Below is a small trained network, with its code and all its weights. Each question gives an input and a target symbol and asks what happens when units are switched off, that is, made to give their printed mean instead of their output.

import numpy as np


def w(rows, s, z=0):
    codes = np.array(rows[::2]) - 128.0
    scale = np.full(codes.shape[1], s)
    scale[-1] = z or s
    return codes * scale


def norm(h):
    return h / np.sqrt((h * h).mean(-1, keepdims=True) + 1e-5)


def f(y):
    return np.maximum(y, 0)


def softmax(a):
    e = np.exp(a - a.max(-1, keepdims=True))
    return e / e.sum(-1, keepdims=True)


def log_softmax(a):
    a = a - a.max(-1, keepdims=True)
    return a - np.log(np.exp(a).sum(-1, keepdims=True))


def net(x, mask):
    ids = ['ΛΞΨαζθτφ'.index(c) for c in x.split()]
    T = len(ids)
    res = E[ids] + P[:T]
    u = 0
    for l in range(2):
        q, k, v = (norm(res) @ M[l].T for M in (Q, K, V))
        z = softmax(np.where(np.tri(T) > 0, q @ k.T / 4**0.5, -1e9)) @ v
        res = res + np.where(mask[u], z, O[l][:, -1]) @ O[l][:, :-1]
        u += 1
        y = f(norm(res) @ A[l][:, :-1].T + A[l][:, -1])
        res = res + np.where(mask[u : u + 4], y, B[l][:, -1]) @ B[l][:, :-1]
        u += 4
    return log_softmax(norm(res)[-1] @ U[:, :-1].T + U[:, -1])


Q, K, V, O, A, B = {}, {}, {}, {}, {}, {}
E = w([
[221,157,125,163,142,126,156,109,109,106],'Λ',
[107,134,172,88,83,52,125,149,117,16],'Ξ',
[114,125,175,102,86,33,111,138,124,13],'Ψ',
[158,161,117,89,175,69,144,152,118,159],'α',
[24,141,226,67,200,143,16,31,163,93],'ζ',
[167,86,155,132,155,136,108,180,73,144],'θ',
[130,144,136,192,136,138,96,182,191,183],'τ',
[129,93,150,129,115,2,94,113,129,37],'φ',
],0.0075)
P = w([
[158,3,254,122,20,56,215,103,221,147],'0',
[244,105,177,47,97,44,106,146,219,70],'1',
[210,151,167,109,125,49,65,141,151,115],'2',
[180,160,157,128,148,70,73,135,125,125],'3',
[153,162,139,134,159,86,74,135,110,130],'4',
[128,163,120,141,173,102,87,145,101,119],'5',
[106,168,107,143,187,125,98,150,89,112],'6',
[87,173,85,152,199,151,108,156,75,105],'7',
[71,174,69,161,221,171,114,157,66,95],'8',
],0.0045)
Q[0] = w([
[244,73,126,57,161,188,126,150,135,138],'0.h0',
[164,181,91,184,67,138,108,124,149,140],'0.h0',
[164,105,130,146,109,181,165,172,156,254],'0.h0',
[90,138,172,200,97,91,73,169,92,132],'0.h0',
],0.0095)
K[0] = w([
[202,71,224,63,112,43,137,57,69,86],'0.h0',
[189,154,182,149,88,144,77,110,237,147],'0.h0',
[60,81,254,79,56,62,51,42,199,97],'0.h0',
[208,102,205,88,211,199,93,139,115,199],'0.h0',
],0.007)
V[0] = w([
[71,106,186,124,157,187,22,176,162,97],'0.h0',
[120,76,110,89,132,73,157,206,122,203],'0.h0',
[193,74,101,167,46,202,108,132,120,144],'0.h0',
[152,117,135,162,230,164,132,119,254,212],'0.h0',
],0.0073)
O[0] = w([
[139,65,52,53,157,169,101,170,201,4,112],'0.h0',
[100,76,94,46,93,136,90,146,25,218,254],'0.h0',
[169,105,125,174,137,228,104,53,93,97,68],'0.h0',
[105,186,37,219,73,78,41,114,109,146,122],'0.h0',
],0.0043,0.0026)
A[0] = w([
[176,140,107,125,116,29,158,184,105,42,4],'0.n0',
[211,140,95,133,194,104,179,158,148,169,63],'0.n1',
[99,20,254,232,83,162,165,235,201,251,18],'0.n2',
[109,161,129,203,141,182,199,78,175,180,100],'0.n3',
],0.012,0.0029)
B[0] = w([
[183,129,141,138,160,103,132,139,140,151,247],'0.n0',
[147,144,157,123,79,101,112,131,123,113,198],'0.n1',
[249,131,125,90,136,113,137,97,131,168,170],'0.n2',
[67,94,106,140,168,158,125,143,114,136,151],'0.n3',
],0.016,0.011)
Q[1] = w([
[145,63,175,111,160,127,64,99,118,187],'1.h0',
[150,154,124,66,224,87,116,132,172,104],'1.h0',
[124,166,189,155,250,84,48,196,107,123],'1.h0',
[85,124,138,111,175,149,102,172,53,144],'1.h0',
],0.02)
K[1] = w([
[79,209,94,109,65,207,42,156,161,106],'1.h0',
[103,151,46,62,215,136,152,109,148,177],'1.h0',
[90,224,148,94,249,99,88,44,116,80],'1.h0',
[69,145,164,118,194,98,127,192,103,51],'1.h0',
],0.015)
V[1] = w([
[183,199,32,126,252,143,147,133,134,152],'1.h0',
[101,115,163,120,76,165,146,78,209,148],'1.h0',
[200,114,99,133,22,128,161,69,212,210],'1.h0',
[35,99,49,86,165,173,170,2,105,163],'1.h0',
],0.0093)
O[1] = w([
[207,70,121,144,165,100,173,171,240,131,157],'1.h0',
[138,148,155,78,100,100,51,65,81,70,94],'1.h0',
[204,183,242,48,242,86,84,112,152,139,128],'1.h0',
[255,194,105,132,41,108,151,140,57,139,3],'1.h0',
],0.0059,0.006)
A[1] = w([
[128,206,8,135,80,92,68,173,173,135,121],'1.n0',
[170,210,143,59,131,103,129,126,133,91,55],'1.n1',
[211,132,38,79,129,199,83,131,64,82,3],'1.n2',
[164,236,80,241,120,172,107,70,144,67,115],'1.n3',
],0.016,0.0028)
B[1] = w([
[93,157,161,2,254,81,158,115,137,170,249],'1.n0',
[90,124,51,160,99,189,190,105,124,136,255],'1.n1',
[59,22,83,231,109,78,97,141,227,167,212],'1.n2',
[170,150,229,161,115,239,81,245,137,63,224],'1.n3',
],0.0089,0.0084)
U = w([
[254,120,167,105,125,73,145,138,175,164,151],'Λ',
[98,131,117,46,73,124,82,35,153,12,114],'Ξ',
[166,179,171,164,60,190,100,165,78,92,207],'Ψ',
[107,131,66,142,127,198,245,129,107,111,104],'α',
[138,152,85,125,101,129,174,91,125,66,4],'ζ',
[36,124,182,98,225,155,76,164,160,119,90],'θ',
[88,198,100,79,115,64,132,109,28,178,110],'τ',
[71,69,66,212,103,111,112,128,135,171,194],'φ',
],0.0069,0.0023)

Each question gives the input, a string of symbols that net reads in full, and the target symbol t.
The units are the heads (4 rows each of Q, K, V and O) and the neurons (one row each of A and B). Each row of codes is followed by its name. A weight is (code - 128) times the scale printed after its matrix; where a second scale follows, it is the last column's (O, A, B and U).
mask holds one flag per unit, layer by layer, with each layer's heads first. A switched-off unit (its flag False) gives its mean, the last column of its rows in O or B, instead of its output. The means were averaged over made-up inputs and are rounded, as every weight is.
A unit's drop is (log p(t) with every unit on - log p(t) with that unit switched off) / (log p(t) with every unit on - log p(t) with every unit switched off).
The circuit of an input: a set's keep is (log p(t) with only the set's units on - log p(t) with every unit switched off) / (log p(t) with every unit on - log p(t) with every unit switched off). Starting from all 10 units, units are removed one at a time, each time the one whose removal leaves the highest keep (on an exact tie, the one counted first), for as long as the keep stays at least 0.8.
circuit, biggest first: the units of the circuit, biggest drop first
most important unit: the unit with the biggest drop
top k neurons: the k neurons with the biggest drops, biggest first
k most important neurons of layer l: the k neurons of layer l with the biggest drops, biggest first
input θ Ξ ζ θ Λ, target Ψ: most important unit : 0.n0
input τ Ξ ζ τ, target θ: top 2 neurons : 1.n0; 0.n2
input ζ α Λ, target Ψ: top 3 neurons : 0.n0; 0.n2; 1.n3
input ζ θ θ α ζ θ ζ, target φ: circuit, biggest first : 1.h0; 0.n0; 0.n1
input ζ α Ξ, target τ: circuit, biggest first : 0.h0; 1.h0; 0.n0; 0.n2
input Ψ α Λ ζ α Ψ, target τ: circuit, biggest first : 0.h0; 1.h0; 0.n0; 0.n2
input Ψ θ Λ θ θ φ θ, target α: circuit, biggest first : 0.h0; 1.h0; 0.n0; 0.n1
input τ Λ Ξ τ Λ ζ Ψ, target Ψ: circuit, biggest first : 1.n3; 1.h0; 0.n0; 0.n2
input α Λ Λ α ζ α θ, target φ: circuit, biggest first : 0.n0; 1.n2; 1.h0
input ζ Λ Λ φ, target Ψ: 2 most important neurons of layer 0 : 0.n0; 0.n2
input θ θ τ Ξ Λ θ ζ φ, target φ: top 3 neurons : 1.n2; 0.n0; 0.n2
input Λ Ψ Ψ Ξ θ ζ φ α, target τ: top 3 neurons : 1.n0; 0.n0; 0.n2
input θ α φ Λ θ Ψ Ξ α Λ, target θ: circuit, biggest first : 0.n1; 1.h0
input Λ Ψ Λ τ Ψ ζ Λ Ψ, target Ψ: most important unit : 0.h0
input ζ Λ τ Λ Ξ θ Ψ, target φ: top 2 neurons : 0.n0; 0.n1
input Ψ Λ φ Ξ α ζ θ, target φ: circuit, biggest first : 0.n0; 1.h0; 1.n2
input θ θ Λ θ Ψ Λ α Λ, target φ: 3 most important neurons of layer 0 : 0.n3; 0.n1; 0.n0
input φ φ θ θ φ φ Ψ ζ Ξ, target φ: circuit, biggest first : 1.n2; 1.h0; 0.h0; 0.n0
input Ξ θ Ψ Λ ζ, target Ψ: top 2 neurons : 1.n3; 0.n0
input Λ α Λ θ α, target θ: top 2 neurons : 0.n0; 0.n2
input Ξ φ τ θ θ, target θ: circuit, biggest first : 1.h0
input θ α θ Ξ Λ Λ Ξ ζ, target Ψ: circuit, biggest first : 1.h0; 1.n3; 0.n0
input Λ α α ζ, target τ: circuit, biggest first : 0.h0; 0.n0; 1.h0; 1.n3
input ζ Λ θ ζ Ψ θ Ξ Ψ ζ, target φ: circuit, biggest first : 1.h0; 0.n0
input α Ψ ζ τ Ψ, target θ: 2 most important neurons of layer 0 : 0.n2; 0.n0
input Λ Ξ Ξ ζ φ, target Ψ: top 2 neurons : 0.n0; 1.n3
